Below is a small trained network, with its code and all its weights. Each question gives an input and a class and asks what happens when units are switched off, that is, made to give their printed mean instead of their output.

import numpy as np


def w(rows, s, z=0):
    codes = np.array(rows[::2]) - 128.0
    scale = np.full(codes.shape[1], s)
    scale[-1] = z or s
    return codes * scale


def norm(h):
    return h / np.sqrt((h * h).mean(-1, keepdims=True) + 1e-5)


def f(y):
    return np.maximum(y, 0)


def log_softmax(a):
    a = a - a.max(-1, keepdims=True)
    return a - np.log(np.exp(a).sum(-1, keepdims=True))


def net(x, mask):
    res = np.array(x, float).reshape(1, 2) / 4 @ E
    u = 0
    for l in range(3):
        y = f(norm(res) @ A[l][:, :-1].T + A[l][:, -1])
        res = res + np.where(mask[u : u + 5], y, B[l][:, -1]) @ B[l][:, :-1]
        u += 5
    return log_softmax(norm(res)[-1] @ U[:, :-1].T + U[:, -1])


A, B = {}, {}
E = w([
[193,105,44,125,159,185],'x0',
[108,250,125,253,110,96],'x1',
],0.0044)
A[0] = w([
[41,37,209,2,165,130,30],'L0N1',
[122,154,61,192,142,44,136],'L0N2',
[141,92,245,34,135,23,58],'L0N3',
[173,94,65,237,144,157,3],'L0N4',
[150,35,113,12,231,179,88],'L0N5',
],0.0048,0.0039)
B[0] = w([
[224,120,204,151,112,53,238],'L0N1',
[92,89,125,1,106,64,196],'L0N2',
[156,207,139,122,89,87,215],'L0N3',
[91,207,110,101,186,162,160],'L0N4',
[120,77,192,185,151,143,254],'L0N5',
],0.0055,0.0049)
A[1] = w([
[125,69,124,148,160,173,4],'L1N1',
[151,65,155,121,115,135,63],'L1N2',
[90,182,100,123,86,169,239],'L1N3',
[133,167,2,111,154,136,13],'L1N4',
[133,137,133,135,76,77,146],'L1N5',
],0.0092,0.0022)
B[1] = w([
[219,148,89,170,152,130,182],'L1N1',
[108,193,87,112,124,89,212],'L1N2',
[87,84,102,51,177,77,217],'L1N3',
[112,113,180,68,178,2,220],'L1N4',
[169,104,156,165,97,177,252],'L1N5',
],0.0092,0.0048)
A[2] = w([
[2,141,143,123,32,132,4],'L2N1',
[176,103,168,68,147,112,6],'L2N2',
[133,113,141,142,140,174,94],'L2N3',
[101,99,155,128,92,76,42],'L2N4',
[176,124,111,189,191,126,41],'L2N5',
],0.0082,0.003)
B[2] = w([
[99,126,2,171,125,203,209],'L2N1',
[46,174,82,177,109,177,236],'L2N2',
[128,77,154,123,86,83,133],'L2N3',
[104,137,124,98,76,201,252],'L2N4',
[175,147,67,101,129,164,201],'L2N5',
],0.0077,0.0038)
U = w([
[181,126,233,157,54,123,171],'0',
[250,132,52,140,186,145,150],'1',
[67,139,65,151,72,204,162],'2',
[84,120,118,68,200,41,169],'3',
[118,97,162,157,180,149,1],'4',
[120,112,168,141,185,167,37],'5',
],0.016,0.0087)

Each question gives the input, the list of numbers given to net, and the class t.
The units are the neurons (one row each of A and B). Each row of codes is followed by its name. A weight is (code - 128) times the scale printed after its matrix; where a second scale follows, it is the last column's (A, B and U).
mask holds one flag per neuron, layer by layer. A switched-off neuron (its flag False) gives its mean, the last column of its row in B, instead of its output. The means were averaged over made-up inputs and are rounded, as every weight is.
A unit's drop is (log p(t) with every unit on - log p(t) with that unit switched off) / (log p(t) with every unit on - log p(t) with every unit switched off).
The circuit of an input: a set's keep is (log p(t) with only the set's units on - log p(t) with every unit switched off) / (log p(t) with every unit on - log p(t) with every unit switched off). Starting from the 12 units with the biggest drops (on a tie, the unit counted first), units are removed one at a time, each time the one whose removal leaves the highest keep (on an exact tie, the one counted first), for as long as the keep stays at least 0.8.
units of the circuit, in order: the units of the circuit, biggest drop first
top k neurons: the k neurons with the biggest drops, biggest first
k most important neurons of layer l: the k neurons of layer l with the biggest drops, biggest first
drop when u is switched off: that unit's drop, to one decimal
input [0,7], class 2: units of the circuit, in order	[L0N1; L1N4]
input [0,2], class 2: top neuron	[L0N1]
input [1,-8], class 1: units of the circuit, in order	[L1N1; L0N2; L1N3]
input [1,-6], class 1: top 3 neurons	[L0N2; L1N4; L0N5]
input [-8,3], class 2: top 2 neurons	[L0N1; L2N1]
input [0,-8], class 0: 2 most important neurons of layer 1	[L1N3; L1N4]
input [1,8], class 3: top 2 neurons	[L0N5; L0N1]
input [-7,5], class 2: top 2 neurons	[L0N1; L2N1]
input [-2,1], class 2: top 2 neurons	[L0N1; L0N5]
input [-2,8], class 2: top 2 neurons	[L0N1; L1N4]
input [3,8], class 3: drop when L2N1 is switched off	0.0
input [8,2], class 3: drop when L1N4 is switched off	0.1
input [0,-5], class 0: drop when L0N1 is switched off	1.7
input [-1,2], class 2: top neuron	[L0N1]
input [-6,8], class 2: drop when L0N1 is switched off	0.2
